Below is a small trained network, with its code and all its weights. Each question gives an input and a target symbol and asks what happens when units are switched off, that is, made to give their printed mean instead of their output.

import numpy as np


def w(rows, s, z=0):
    codes = np.array(rows[::2]) - 128.0
    scale = np.full(codes.shape[1], s)
    scale[-1] = z or s
    return codes * scale


def softmax(a):
    e = np.exp(a - a.max(-1, keepdims=True))
    return e / e.sum(-1, keepdims=True)


def log_softmax(a):
    a = a - a.max(-1, keepdims=True)
    return a - np.log(np.exp(a).sum(-1, keepdims=True))


def net(x, mask):
    ids = ['ΓΘΛΞΣαδεητφψ'.index(c) for c in x.split()]
    T = len(ids)
    res = E[ids] + P[:T]
    u = 0
    for l in range(3):
        r = res
        for j in range(3):
            rows = slice(2 * j, 2 * j + 2)
            q, k, v = (r @ M[l][rows].T for M in (Q, K, V))
            z = softmax(np.where(np.tri(T) > 0, q @ k.T / 2**0.5, -1e9)) @ v
            o = O[l][rows]
            res = res + np.where(mask[u + j], z, o[:, -1]) @ o[:, :-1]
        u += 3
    return log_softmax(res[-1] @ U[:, :-1].T + U[:, -1])


Q, K, V, O = {}, {}, {}, {}
E = w([
[158,118,134,206,184],'Γ',
[82,163,75,104,52],'Θ',
[87,104,55,177,81],'Λ',
[194,105,162,96,32],'Ξ',
[162,164,199,133,183],'Σ',
[168,111,152,10,139],'α',
[162,173,198,194,156],'δ',
[71,171,97,116,143],'ε',
[135,162,168,134,147],'η',
[109,121,122,121,172],'τ',
[128,155,58,170,230],'φ',
[82,90,182,206,208],'ψ',
],0.014)
P = w([
[92,42,69,72,53],'0',
[201,217,184,139,102],'1',
[97,174,254,182,126],'2',
[221,141,121,129,126],'3',
[61,161,239,167,122],'4',
[192,112,121,119,152],'5',
[53,159,233,167,114],'6',
[202,122,125,123,143],'7',
[62,200,235,185,95],'8',
[192,107,127,118,152],'9',
[57,193,238,182,98],'10',
[186,108,129,111,160],'11',
[25,159,230,168,127],'12',
[171,88,133,108,174],'13',
],0.0079)
Q[0] = w([
[111,12,86,107,197],'L0H0',
[126,70,47,133,93],'L0H0',
[129,59,85,118,146],'L0H1',
[28,167,241,178,181],'L0H1',
[106,201,147,203,2],'L0H2',
[182,130,18,103,199],'L0H2',
],0.0065)
K[0] = w([
[98,95,232,246,195],'L0H0',
[152,213,187,156,220],'L0H0',
[122,209,202,118,99],'L0H1',
[64,43,130,254,209],'L0H1',
[91,152,72,225,168],'L0H2',
[199,88,122,171,179],'L0H2',
],0.0066)
V[0] = w([
[63,189,76,119,99],'L0H0',
[168,57,18,3,93],'L0H0',
[158,102,53,217,139],'L0H1',
[72,56,41,68,102],'L0H1',
[217,172,170,95,124],'L0H2',
[97,117,163,167,208],'L0H2',
],0.0072)
O[0] = w([
[105,121,132,86,60,157],'L0H0',
[75,2,113,112,208,98],'L0H0',
[104,157,208,191,223,138],'L0H1',
[85,24,128,67,208,2],'L0H1',
[223,197,165,121,130,140],'L0H2',
[105,146,114,81,104,162],'L0H2',
],0.0067,0.0028)
Q[1] = w([
[176,133,94,159,149],'L1H0',
[94,141,96,164,116],'L1H0',
[128,172,114,157,151],'L1H1',
[173,71,63,77,191],'L1H1',
[163,95,16,144,133],'L1H2',
[254,130,66,136,143],'L1H2',
],0.0087)
K[1] = w([
[110,87,167,46,109],'L1H0',
[161,167,140,133,45],'L1H0',
[147,118,73,91,194],'L1H1',
[209,173,171,103,61],'L1H1',
[124,207,149,85,3],'L1H2',
[189,209,207,106,2],'L1H2',
],0.0067)
V[1] = w([
[105,52,95,82,144],'L1H0',
[39,87,150,146,158],'L1H0',
[164,72,11,94,152],'L1H1',
[127,192,98,104,115],'L1H1',
[149,86,141,91,255],'L1H2',
[214,155,155,158,158],'L1H2',
],0.0084)
O[1] = w([
[137,102,101,93,173,161],'L1H0',
[193,183,156,145,152,203],'L1H0',
[2,176,102,112,196,253],'L1H1',
[154,133,110,86,87,27],'L1H1',
[66,165,174,151,178,235],'L1H2',
[109,63,225,121,125,8],'L1H2',
],0.0077,0.0043)
Q[2] = w([
[152,116,116,22,109],'L2H0',
[115,99,99,224,114],'L2H0',
[127,105,159,152,122],'L2H1',
[115,114,123,165,129],'L2H1',
[94,122,96,48,114],'L2H2',
[106,180,221,244,186],'L2H2',
],0.011)
K[2] = w([
[219,123,164,150,130],'L2H0',
[19,3,3,122,97],'L2H0',
[91,109,165,164,185],'L2H1',
[75,187,105,198,140],'L2H1',
[87,181,54,111,103],'L2H2',
[151,139,203,118,182],'L2H2',
],0.0079)
V[2] = w([
[41,1,65,42,89],'L2H0',
[93,31,102,220,128],'L2H0',
[151,97,171,78,50],'L2H1',
[76,122,83,99,192],'L2H1',
[120,147,16,77,65],'L2H2',
[226,209,174,117,133],'L2H2',
],0.0062)
O[2] = w([
[238,192,195,150,81,209],'L2H0',
[255,120,100,159,193,140],'L2H0',
[160,113,165,46,124,1],'L2H1',
[121,129,165,230,42,214],'L2H1',
[107,180,105,118,61,44],'L2H2',
[98,77,68,117,149,166],'L2H2',
],0.0075,0.0091)
U = w([
[148,162,208,51,161,250],'Γ',
[55,87,158,147,159,60],'Θ',
[95,46,172,133,187,105],'Λ',
[89,146,132,119,141,150],'Ξ',
[174,88,168,150,126,213],'Σ',
[91,172,111,113,83,156],'α',
[179,163,107,154,71,49],'δ',
[184,190,2,107,242,8],'ε',
[107,82,105,136,155,231],'η',
[127,77,220,133,68,239],'τ',
[162,76,222,157,128,81],'φ',
[130,116,237,156,118,17],'ψ',
],0.0066,0.0024)

Each question gives the input, a string of symbols that net reads in full, and the target symbol t.
The units are the heads (2 rows each of Q, K, V and O). Each row of codes is followed by its name. A weight is (code - 128) times the scale printed after its matrix; where a second scale follows, it is the last column's (O and U).
mask holds one flag per head, layer by layer. A switched-off head (its flag False) gives its mean, the last column of its rows in O, instead of its output. The means were averaged over made-up inputs and are rounded, as every weight is.
A unit's drop is (log p(t) with every unit on - log p(t) with that unit switched off) / (log p(t) with every unit on - log p(t) with every unit switched off).
The circuit of an input: a set's keep is (log p(t) with only the set's units on - log p(t) with every unit switched off) / (log p(t) with every unit on - log p(t) with every unit switched off). Starting from all 9 units, units are removed one at a time, each time the one whose removal leaves the highest keep (on an exact tie, the one counted first), for as long as the keep stays at least 0.8.
units of the circuit, in order: the units of the circuit, biggest drop first
unit that matters most: the unit with the biggest drop
which heads matter: for each layer, one digit per head in row order, 1 if its drop is at least 0.15 and else 0, layers parted by /
drop when u is switched off: that unit's drop, to one decimal
input Θ Ξ φ Θ ψ Θ ψ Θ Σ Θ τ, target δ: units of the circuit, in order : [L0H1 L2H0 L1H2 L0H0]
input Θ τ Λ Λ φ, target δ: unit that matters most : L2H0
input α Γ Ξ Γ Λ η ε η δ Θ ψ Θ Λ, target ψ: which heads matter : 110 / 011 / 101
input φ Λ τ η Σ, target Θ: units of the circuit, in order : [L2H0 L0H1 L1H2]
input ε ψ η η Λ Λ Γ Θ Σ Λ δ α, target Γ: units of the circuit, in order : [L2H1 L1H1 L1H2 L0H0]
input φ φ Ξ φ η Λ η, target Θ: units of the circuit, in order : [L0H1 L1H2 L2H0]
input Ξ δ η ψ Γ ψ φ Σ Σ, target φ: units of the circuit, in order : [L1H1 L0H0 L2H0 L1H0]
input φ ε Θ, target Θ: units of the circuit, in order : [L0H1 L1H2 L2H0]
input Λ ε Γ Γ Γ Γ ε Σ Θ η Θ, target ε: which heads matter : 011 / 001 / 101
input φ φ ψ Ξ ε, target Θ: units of the circuit, in order : [L0H1 L1H0 L1H2 L2H0]
input α Σ Σ Λ Θ Γ τ Θ Γ α η ε ψ, target ψ: units of the circuit, in order : [L2H0 L1H1 L0H0 L0H1]
input Λ φ Θ α φ Θ η Λ Θ Γ Θ Γ φ, target ε: which heads matter : 111 / 001 / 100
input Λ Θ φ τ ε Γ Λ η ε, target ε: units of the circuit, in order : [L1H2 L0H1 L2H0 L0H2]
input Ξ τ τ Γ, target φ: unit that matters most : L1H2
input Θ τ Λ φ δ φ Σ ε Σ ψ Ξ α Ξ, target δ: which heads matter : 111 / 011 / 100
input Θ τ ε ε φ Ξ Σ Γ ψ τ τ, target δ: which heads matter : 110 / 001 / 100
input Λ Θ ψ, target ε: which heads matter : 011 / 101 / 100
input ψ Γ Ξ α α Θ α ψ Σ Λ, target δ: which heads matter : 010 / 101 / 001
input Λ φ ε α τ, target ε: which heads matter : 111 / 101 / 100
input Θ ψ φ ε ψ, target δ: unit that matters most : L0H1
input φ η ε δ ε η ε Θ Ξ, target Θ: which heads matter : 110 / 001 / 100
input φ φ Θ Λ Λ Ξ ψ α Λ, target Θ: which heads matter : 110 / 101 / 000
input α δ φ ψ φ Λ ε ε ε Γ ε, target ψ: drop when L0H0 is switched off : 0.3
input φ ψ Σ τ Ξ τ δ, target Θ: drop when L1H0 is switched off : 0.5
input α Λ α ε Σ δ ε, target ψ: drop when L2H2 is switched off : 0.2
input α ε Σ Θ τ, target ψ: drop when L2H1 is switched off : 0.3
input φ δ δ Θ α α η Θ Ξ Ξ ε Σ, target Λ: unit that matters most : L2H0
